Here is a tiny trained network, its code and every weight. The questions are about switching its units off for an input and a class, where a switched-off unit gives its printed mean instead of its output.

import numpy as np


def w(rows, s, z=0):
    codes = np.array(rows[::2]) - 128.0
    scale = np.full(codes.shape[1], s)
    scale[-1] = z or s
    return codes * scale


def norm(h):
    return h / np.sqrt((h * h).mean(-1, keepdims=True) + 1e-5)


def f(y):
    return np.maximum(y, 0)


def log_softmax(a):
    a = a - a.max(-1, keepdims=True)
    return a - np.log(np.exp(a).sum(-1, keepdims=True))


def net(x, mask):
    res = np.array(x, float).reshape(1, 3) / 4 @ E
    u = 0
    for l in range(2):
        y = f(norm(res) @ A[l][:, :-1].T + A[l][:, -1])
        res = res + np.where(mask[u : u + 8], y, B[l][:, -1]) @ B[l][:, :-1]
        u += 8
    return log_softmax(norm(res)[-1] @ U[:, :-1].T + U[:, -1])


A, B = {}, {}
E = w([
[116,47,158,85,155,178,114,92,52],'x0',
[121,129,88,175,98,185,31,92,130],'x1',
[170,147,70,67,161,253,129,113,201],'x2',
],0.00048)
A[0] = w([
[116,126,204,149,132,55,179,169,81,109],'0.n1',
[174,134,166,85,180,152,192,160,150,46],'0.n2',
[165,241,70,201,63,73,114,193,212,171],'0.n3',
[211,237,108,189,101,117,125,217,246,59],'0.n4',
[168,170,115,106,147,177,122,127,183,74],'0.n5',
[176,251,121,175,95,78,189,225,213,167],'0.n6',
[162,149,139,99,125,137,197,137,179,4],'0.n7',
[72,135,150,201,84,71,115,131,83,139],'0.n8',
],0.0021,0.0018)
B[0] = w([
[89,99,137,89,81,188,250,57,153,189],'0.n1',
[141,137,208,91,223,42,87,173,121,161],'0.n2',
[217,228,186,185,148,158,159,123,20,251],'0.n3',
[4,74,33,97,142,139,178,83,108,216],'0.n4',
[81,112,74,141,126,63,165,154,165,175],'0.n5',
[148,62,159,98,125,78,34,208,253,246],'0.n6',
[64,134,134,80,235,57,58,203,179,146],'0.n7',
[204,170,108,179,140,136,51,202,110,194],'0.n8',
],0.0021,0.003)
A[1] = w([
[77,80,143,157,93,59,38,130,81,43],'1.n1',
[173,137,219,55,202,119,202,145,132,74],'1.n2',
[97,97,123,75,108,133,58,112,208,158],'1.n3',
[1,123,165,98,122,101,185,46,112,3],'1.n4',
[182,41,218,126,50,116,88,177,207,69],'1.n5',
[70,121,156,113,49,132,210,77,102,52],'1.n6',
[89,166,76,153,140,138,140,190,190,157],'1.n7',
[129,134,55,146,108,171,93,125,87,99],'1.n8',
],0.0028,0.0022)
B[1] = w([
[106,127,24,86,70,245,254,13,164,148],'1.n1',
[175,180,114,217,56,180,111,103,64,234],'1.n2',
[145,172,176,178,160,37,89,205,115,208],'1.n3',
[87,80,157,64,231,19,60,215,223,148],'1.n4',
[46,81,26,55,141,192,175,23,128,186],'1.n5',
[116,124,158,91,220,43,44,197,199,163],'1.n6',
[126,95,147,103,89,172,145,57,97,250],'1.n7',
[96,94,136,80,131,95,174,132,165,189],'1.n8',
],0.0032,0.0023)
U = w([
[10,16,10,29,20,245,253,5,207,180],'0',
[38,28,231,16,246,17,12,239,242,182],'1',
[244,246,218,252,35,224,25,194,16,3],'2',
],0.0048,0.0021)

Each question gives the input, the list of numbers given to net, and the class t.
The units are the neurons (one row each of A and B). Each row of codes is followed by its name. A weight is (code - 128) times the scale printed after its matrix; where a second scale follows, it is the last column's (A, B and U).
mask holds one flag per neuron, layer by layer. A switched-off neuron (its flag False) gives its mean, the last column of its row in B, instead of its output. The means were averaged over made-up inputs and are rounded, as every weight is.
A unit's drop is (log p(t) with every unit on - log p(t) with that unit switched off) / (log p(t) with every unit on - log p(t) with every unit switched off).
The circuit of an input: a set's keep is (log p(t) with only the set's units on - log p(t) with every unit switched off) / (log p(t) with every unit on - log p(t) with every unit switched off). Starting from the 12 units with the biggest drops (on a tie, the unit counted first), units are removed one at a time, each time the one whose removal leaves the highest keep (on an exact tie, the one counted first), for as long as the keep stays at least 0.8.
units of the circuit, in order: the units of the circuit, biggest drop first
unit that matters most: the unit with the biggest drop
k most important neurons: the k neurons with the biggest drops, biggest first
top k neurons in layer l: the k neurons of layer l with the biggest drops, biggest first
input [-6,-3,4], class 1: unit that matters most -> 0.n6
input [8,3,7], class 1: units of the circuit, in order -> [0.n3 1.n3]
input [5,-1,8], class 2: 2 most important neurons -> [0.n4 0.n6]
input [-2,-7,0], class 0: 3 most important neurons -> [1.n5 0.n6 0.n1]
input [7,0,4], class 2: 2 most important neurons -> [0.n4 0.n6]
input [-8,-1,0], class 0: 4 most important neurons -> [1.n7 1.n5 0.n4 0.n3]
input [4,-4,7], class 2: 2 most important neurons -> [1.n2 0.n6]
input [1,8,-6], class 0: top 3 neurons in layer 1 -> [1.n1 1.n3 1.n2]
input [6,7,2], class 1: units of the circuit, in order -> [1.n2 1.n3]
input [2,7,6], class 1: top 3 neurons in layer 1 -> [1.n3 1.n2 1.n8]
input [2,-1,7], class 2: top 2 neurons in layer 0 -> [0.n4 0.n6]
input [3,8,5], class 1: 2 most important neurons -> [0.n3 1.n3]
input [-4,0,4], class 1: 4 most important neurons -> [0.n6 0.n4 1.n2 1.n3]
input [-5,6,3], class 0: unit that matters most -> 0.n4
input [8,1,-6], class 0: top 3 neurons in layer 0 -> [0.n8 0.n3 0.n4]
input [1,-2,3], class 2: top 2 neurons in layer 0 -> [0.n6 0.n4]
input [5,-8,1], class 2: top 3 neurons in layer 0 -> [0.n4 0.n2 0.n5]
input [-5,1,2], class 0: 2 most important neurons -> [1.n7 0.n3]
input [2,6,-8], class 0: 2 most important neurons -> [0.n3 1.n1]
input [2,3,-6], class 0: 2 most important neurons -> [0.n3 0.n8]
input [6,-7,6], class 2: units of the circuit, in order -> [1.n2]
input [-1,-3,7], class 1: 2 most important neurons -> [0.n3 0.n5]
